[[127 128 126 131 127 129 127 118]
 [130 129 132 120 130 126 130 149]
 [130 111 129 139 130 118 124 125]
 [128 140 128 126 128 137 129 117]
 [131 130 132 120 131 126 129 150]
 [122 130 122 130 122 130 130 117]
 [125 128 125 130 124 129 129 121]]
->
[[125 128 125 130 124 129 129 121]
 [127 128 126 131 127 129 127 118]
 [130 129 132 120 130 126 130 149]
 [130 111 129 139 130 118 124 125]
 [128 140 128 126 128 137 129 117]
 [131 130 132 120 131 126 129 150]
 [122 130 122 130 122 130 130 117]]

[[125 121 120 128 133 117 137 105 127 124 130 139 131 133 125 116]
 [136 118 133 123 109 130 128 116 123 134 127 120 119 127 108 128]
 [126 119 122 120 134 144 134 144 131 142 136 130 149 124 121 126]
 [138 140 120 115 138 131 135 129 112 126 125 144 125 139 135 127]]
->
[[138 140 120 115 138 131 135 129 112 126 125 144 125 139 135 127]
 [125 121 120 128 133 117 137 105 127 124 130 139 131 133 125 116]
 [136 118 133 123 109 130 128 116 123 134 127 120 119 127 108 128]
 [126 119 122 120 134 144 134 144 131 142 136 130 149 124 121 126]]

[[142 142 134 126]
 [130 140 121 130]
 [119 126 115 146]
 [106 133 137 133]
 [128 143 126 142]
 [121 127 131 121]
 [140 137 144 129]
 [141 111 129 115]
 [113 143 130 134]]
->
[[113 143 130 134]
 [142 142 134 126]
 [130 140 121 130]
 [119 126 115 146]
 [106 133 137 133]
 [128 143 126 142]
 [121 127 131 121]
 [140 137 144 129]
 [141 111 129 115]]

[[110 130 108 138 110 154 124 133 132 133 111 123 129 124 134]
 [141 142 134 123 107 148 134 142 139 140 123 135 112 126 133]
 [106 126 113 139 101 139 132 137 130 138 113 124 134 131 144]]
->
[[106 126 113 139 101 139 132 137 130 138 113 124 134 131 144]
 [110 130 108 138 110 154 124 133 132 133 111 123 129 124 134]
 [141 142 134 123 107 148 134 142 139 140 123 135 112 126 133]]

[[129 127 137 131 144 129 141 132 129 142 146 130]
 [139 133 136 132 133 125 135 127 125 138 131 131]
 [129 137 134 134 125 144 119 139 142 132 119 135]
 [118 122 144 152 117 145 128 144 142 145 128 122]]
->
[[118 122 144 152 117 145 128 144 142 145 128 122]
 [129 127 137 131 144 129 141 132 129 142 146 130]
 [139 133 136 132 133 125 135 127 125 138 131 131]
 [129 137 134 134 125 144 119 139 142 132 119 135]]

[[150 134 110 126 140 113 111]
 [113 118 141 129 119 143 150]
 [145 132 110 122 140 119 117]
 [129 133 129 137 129 117 130]
 [112 116 139 133 123 142 149]
 [129 134 133 130 127 126 128]
 [112 146 102 134 120 138 126]
 [113 115 137 128 117 139 148]
 [127 131 128 133 127 123 132]
 [123 116 134 157 117 106 125]]
->
[[123 116 134 157 117 106 125]
 [150 134 110 126 140 113 111]
 [113 118 141 129 119 143 150]
 [145 132 110 122 140 119 117]
 [129 133 129 137 129 117 130]
 [112 116 139 133 123 142 149]
 [129 134 133 130 127 126 128]
 [112 146 102 134 120 138 126]
 [113 115 137 128 117 139 148]
 [127 131 128 133 127 123 132]]

[[128 127 126 129 128 126 128 128]
 [123 129 129 135 133 127 129 118]
 [129 127 127 127 130 127 129 124]
 [134 123 120 125 123 123 129 135]
 [127 128 129 129 128 128 128 129]
 [140 123 121 116 120 125 129 142]
 [127 129 130 129 128 129 127 128]
 [110 141 152 139 137 144 122 118]]
->
[[110 141 152 139 137 144 122 118]
 [128 127 126 129 128 126 128 128]
 [123 129 129 135 133 127 129 118]
 [129 127 127 127 130 127 129 124]
 [134 123 120 125 123 123 129 135]
 [127 128 129 129 128 128 128 129]
 [140 123 121 116 120 125 129 142]
 [127 129 130 129 128 129 127 128]]

[[110 129 126 122 142 124 120 121 145 143 117 131 140]
 [134 138 138 129 137 132 139 122 135 137 140 121 122]
 [125 123 117 119 117 150 147 138 119 119 125 144 136]]
->
[[125 123 117 119 117 150 147 138 119 119 125 144 136]
 [110 129 126 122 142 124 120 121 145 143 117 131 140]
 [134 138 138 129 137 132 139 122 135 137 140 121 122]]
---
[[123 128 122 130 129 124 150 125 129 123 131 123]
 [127 127 121 128 125 123 128 126 128 129 133 127]]
->
[[123 128 122 130 129 124 150 125 129 123 131 123]]

[[110 134 130 132]
 [152 141 120 140]
 [129 132 131 115]
 [115 132 126 139]
 [142 128 141 121]
 [120 144 139 122]
 [124 108 133 143]]
->
[[110 134 130 132]
 [129 132 131 115]
 [142 128 141 121]
 [124 108 133 143]]

[[127 142 143 139 115 156 122]
 [126 129 127 132 128 126 116]
 [114 111 118 120 135 106 114]
 [124 133 124 123 124 131 124]
 [138 132 148 136 128 150 140]
 [128 142 145 140 115 157 122]
 [133 123 116 116 127 124 132]
 [117 114 123 132 139 107 119]
 [136 135 124 118 122 139 135]]
->
[[127 142 143 139 115 156 122]
 [114 111 118 120 135 106 114]
 [138 132 148 136 128 150 140]
 [133 123 116 116 127 124 132]
 [136 135 124 118 122 139 135]]

[[117 137 149 138 137 109 112]
 [120 136 127 111 109 114 148]
 [138 141 117 112 135 117 119]
 [149 112 135 121 127 120 135]
 [125 141 121 134 121 130 117]
 [144 143 132 122 116 104 124]
 [122 112 112 142 141 107 137]
 [112 142 132 140 127 135 142]
 [132 131 132 109 127 113 143]]
->
[[117 137 149 138 137 109 112]
 [138 141 117 112 135 117 119]
 [125 141 121 134 121 130 117]
 [122 112 112 142 141 107 137]
 [132 131 132 109 127 113 143]]

[[131 154 150 103 127 128]
 [131 110 121 153 131 124]
 [137 132 124 129 147 126]
 [129 132 149 128 138 111]
 [130 136 132 103 114 156]]
->
[[131 154 150 103 127 128]
 [137 132 124 129 147 126]
 [130 136 132 103 114 156]]

[[112 139 153 118]
 [119 116 142 130]
 [127 130 126 152]
 [143 125 146 115]
 [129 110 123 123]
 [138 142 108 131]]
->
[[112 139 153 118]
 [127 130 126 152]
 [129 110 123 123]]

[[132 112 103 113 148 130 133 124 143 138 122 133 128 116]
 [116 155 116 145 130 128 142 129 129 123 134 130 123 134]
 [136 119 138 105 139 120 130 116 115 127 149 123 143 138]]
->
[[132 112 103 113 148 130 133 124 143 138 122 133 128 116]
 [136 119 138 105 139 120 130 116 115 127 149 123 143 138]]
